Below are the code and all the weights of a small trained network. Each question names an input and a target symbol and asks about switching units off, where a switched-off unit gives its printed mean instead of its output.

import numpy as np


def w(rows, s, z=0):
    codes = np.array(rows[::2]) - 128.0
    scale = np.full(codes.shape[1], s)
    scale[-1] = z or s
    return codes * scale


def f(y):
    return np.maximum(y, 0)


def softmax(a):
    e = np.exp(a - a.max(-1, keepdims=True))
    return e / e.sum(-1, keepdims=True)


def log_softmax(a):
    a = a - a.max(-1, keepdims=True)
    return a - np.log(np.exp(a).sum(-1, keepdims=True))


def net(x, mask):
    ids = ['βηθλφψ'.index(c) for c in x.split()]
    T = len(ids)
    res = E[ids] + P[:T]
    r = res
    for j in range(2):
        rows = slice(2 * j, 2 * j + 2)
        q, k, v = (r @ M[0][rows].T for M in (Q, K, V))
        z = softmax(np.where(np.tri(T) > 0, q @ k.T / 2**0.5, -1e9)) @ v
        o = O[0][rows]
        res = res + np.where(mask[j], z, o[:, -1]) @ o[:, :-1]
    y = f(res @ A[0][:, :-1].T + A[0][:, -1])
    res = res + np.where(mask[2:26], y, B[0][:, -1]) @ B[0][:, :-1]
    return log_softmax(res[-1] @ U[:, :-1].T + U[:, -1])


Q, K, V, O, A, B = {}, {}, {}, {}, {}, {}
E = w([
[169,164,131,161],'β',
[132,131,96,73],'η',
[78,3,83,160],'θ',
[154,134,164,120],'λ',
[136,72,137,80],'φ',
[106,146,96,173],'ψ',
],0.021)
P = w([
[93,104,146,32],'0',
[242,77,167,138],'1',
[247,57,162,125],'2',
[229,47,172,102],'3',
[136,126,82,112],'4',
[127,125,92,119],'5',
[126,123,74,101],'6',
[90,118,144,121],'7',
[99,117,124,108],'8',
[80,117,146,105],'9',
[87,117,115,85],'10',
[80,131,130,75],'11',
[70,129,136,65],'12',
[75,152,137,53],'13',
],0.011)
Q[0] = w([
[180,28,150,2],'H1',
[190,87,143,144],'H1',
[173,96,181,114],'H2',
[250,131,54,85],'H2',
],0.0081)
K[0] = w([
[91,77,117,131],'H1',
[133,120,163,60],'H1',
[1,114,101,89],'H2',
[81,132,218,141],'H2',
],0.0087)
V[0] = w([
[145,84,138,195],'H1',
[186,199,116,83],'H1',
[69,38,89,85],'H2',
[153,116,247,103],'H2',
],0.012)
O[0] = w([
[130,233,145,123,143],'H1',
[152,3,124,67,65],'H1',
[139,161,22,187,253],'H2',
[63,63,190,234,166],'H2',
],0.011,0.0075)
A[0] = w([
[114,197,61,157,142],'N1',
[114,148,67,108,87],'N2',
[188,143,96,147,147],'N3',
[147,79,127,145,132],'N4',
[80,59,117,102,77],'N5',
[195,30,155,68,138],'N6',
[145,28,205,80,111],'N7',
[169,48,180,134,176],'N8',
[87,116,211,34,124],'N9',
[141,164,208,190,133],'N10',
[119,94,131,157,38],'N11',
[41,9,88,69,93],'N12',
[136,254,173,150,1],'N13',
[39,107,141,124,72],'N14',
[145,103,168,89,110],'N15',
[175,99,169,196,160],'N16',
[157,196,158,70,178],'N17',
[179,71,83,193,108],'N18',
[94,55,123,125,194],'N19',
[153,135,102,126,83],'N20',
[39,179,108,194,149],'N21',
[115,153,220,152,223],'N22',
[72,139,93,82,69],'N23',
[177,195,60,104,127],'N24',
],0.0096,0.006)
B[0] = w([
[158,115,175,130,250],'N1',
[186,102,148,107,174],'N2',
[112,138,82,93,179],'N3',
[68,138,93,101,162],'N4',
[97,159,126,147,159],'N5',
[147,105,139,86,183],'N6',
[139,100,151,133,167],'N7',
[138,99,105,82,178],'N8',
[157,140,128,167,138],'N9',
[83,129,112,115,152],'N10',
[16,230,164,189,135],'N11',
[129,146,129,183,197],'N12',
[147,3,94,210,193],'N13',
[155,143,85,102,143],'N14',
[123,178,148,167,136],'N15',
[74,113,109,112,166],'N16',
[77,120,119,101,171],'N17',
[54,134,133,151,193],'N18',
[116,81,139,147,191],'N19',
[112,164,188,174,141],'N20',
[163,126,150,35,242],'N21',
[165,194,103,133,157],'N22',
[145,94,125,145,148],'N23',
[64,143,159,139,218],'N24',
],0.0074,0.012)
U = w([
[71,163,68,206,88],'β',
[143,175,163,167,206],'η',
[126,174,114,1,252],'θ',
[86,90,232,164,63],'λ',
[181,72,217,123,51],'φ',
[139,75,60,88,84],'ψ',
],0.0079,0.0031)

Each question gives the input, a string of symbols that net reads in full, and the target symbol t.
The units are the heads (2 rows each of Q, K, V and O) and the neurons (one row each of A and B). Each row of codes is followed by its name. A weight is (code - 128) times the scale printed after its matrix; where a second scale follows, it is the last column's (O, A, B and U).
mask holds one flag per unit, heads first, then neurons. A switched-off unit (its flag False) gives its mean, the last column of its rows in O or B, instead of its output. The means were averaged over made-up inputs and are rounded, as every weight is.
A unit's drop is (log p(t) with every unit on - log p(t) with that unit switched off) / (log p(t) with every unit on - log p(t) with every unit switched off).
The circuit of an input: a set's keep is (log p(t) with only the set's units on - log p(t) with every unit switched off) / (log p(t) with every unit on - log p(t) with every unit switched off). Starting from the 12 units with the biggest drops (on a tie, the unit counted first), units are removed one at a time, each time the one whose removal leaves the highest keep (on an exact tie, the one counted first), for as long as the keep stays at least 0.8.
circuit, biggest first: the units of the circuit, biggest drop first
unit that matters most: the unit with the biggest drop
top k neurons: the k neurons with the biggest drops, biggest first
which heads matter: for each layer, one digit per head in row order, 1 if its drop is at least 0.15 and else 0, layers parted by /
input λ λ λ ψ η θ η λ, target θ: top 2 neurons => N13; N12
input λ φ φ, target λ: circuit, biggest first => H2
input η η θ, target β: circuit, biggest first => N18; H2
input λ θ λ η ψ η η φ η θ θ, target θ: circuit, biggest first => H1; N21; N13
input θ θ η θ η, target η: top 2 neurons => N1; N13
input θ β φ η, target β: top 3 neurons => N13; N24; N3
input λ ψ λ θ θ φ λ λ φ ψ λ θ θ, target θ: circuit, biggest first => H1; N21
input ψ η λ, target θ: which heads matter => 01
input η η η η η η λ λ, target ψ: circuit, biggest first => H1; N1
input θ β η η, target η: top 4 neurons => N1; N21; N2; N20
input θ β β η φ η θ θ η λ β β, target θ: circuit, biggest first => N13; H1
input η η β, target ψ: which heads matter => 10
input η η η ψ, target ψ: which heads matter => 11
input η β η η ψ λ β λ, target φ: unit that matters most => H1
input φ φ ψ λ, target β: which heads matter => 01
input φ λ λ λ θ θ θ θ φ, target η: top 3 neurons => N1; N13; N21
input θ β λ, target β: which heads matter => 00
input η λ η η ψ λ, target ψ: top 3 neurons => N1; N24; N8
input β β η, target φ: top 2 neurons => N7; N6
input φ λ β, target β: top neuron => N18
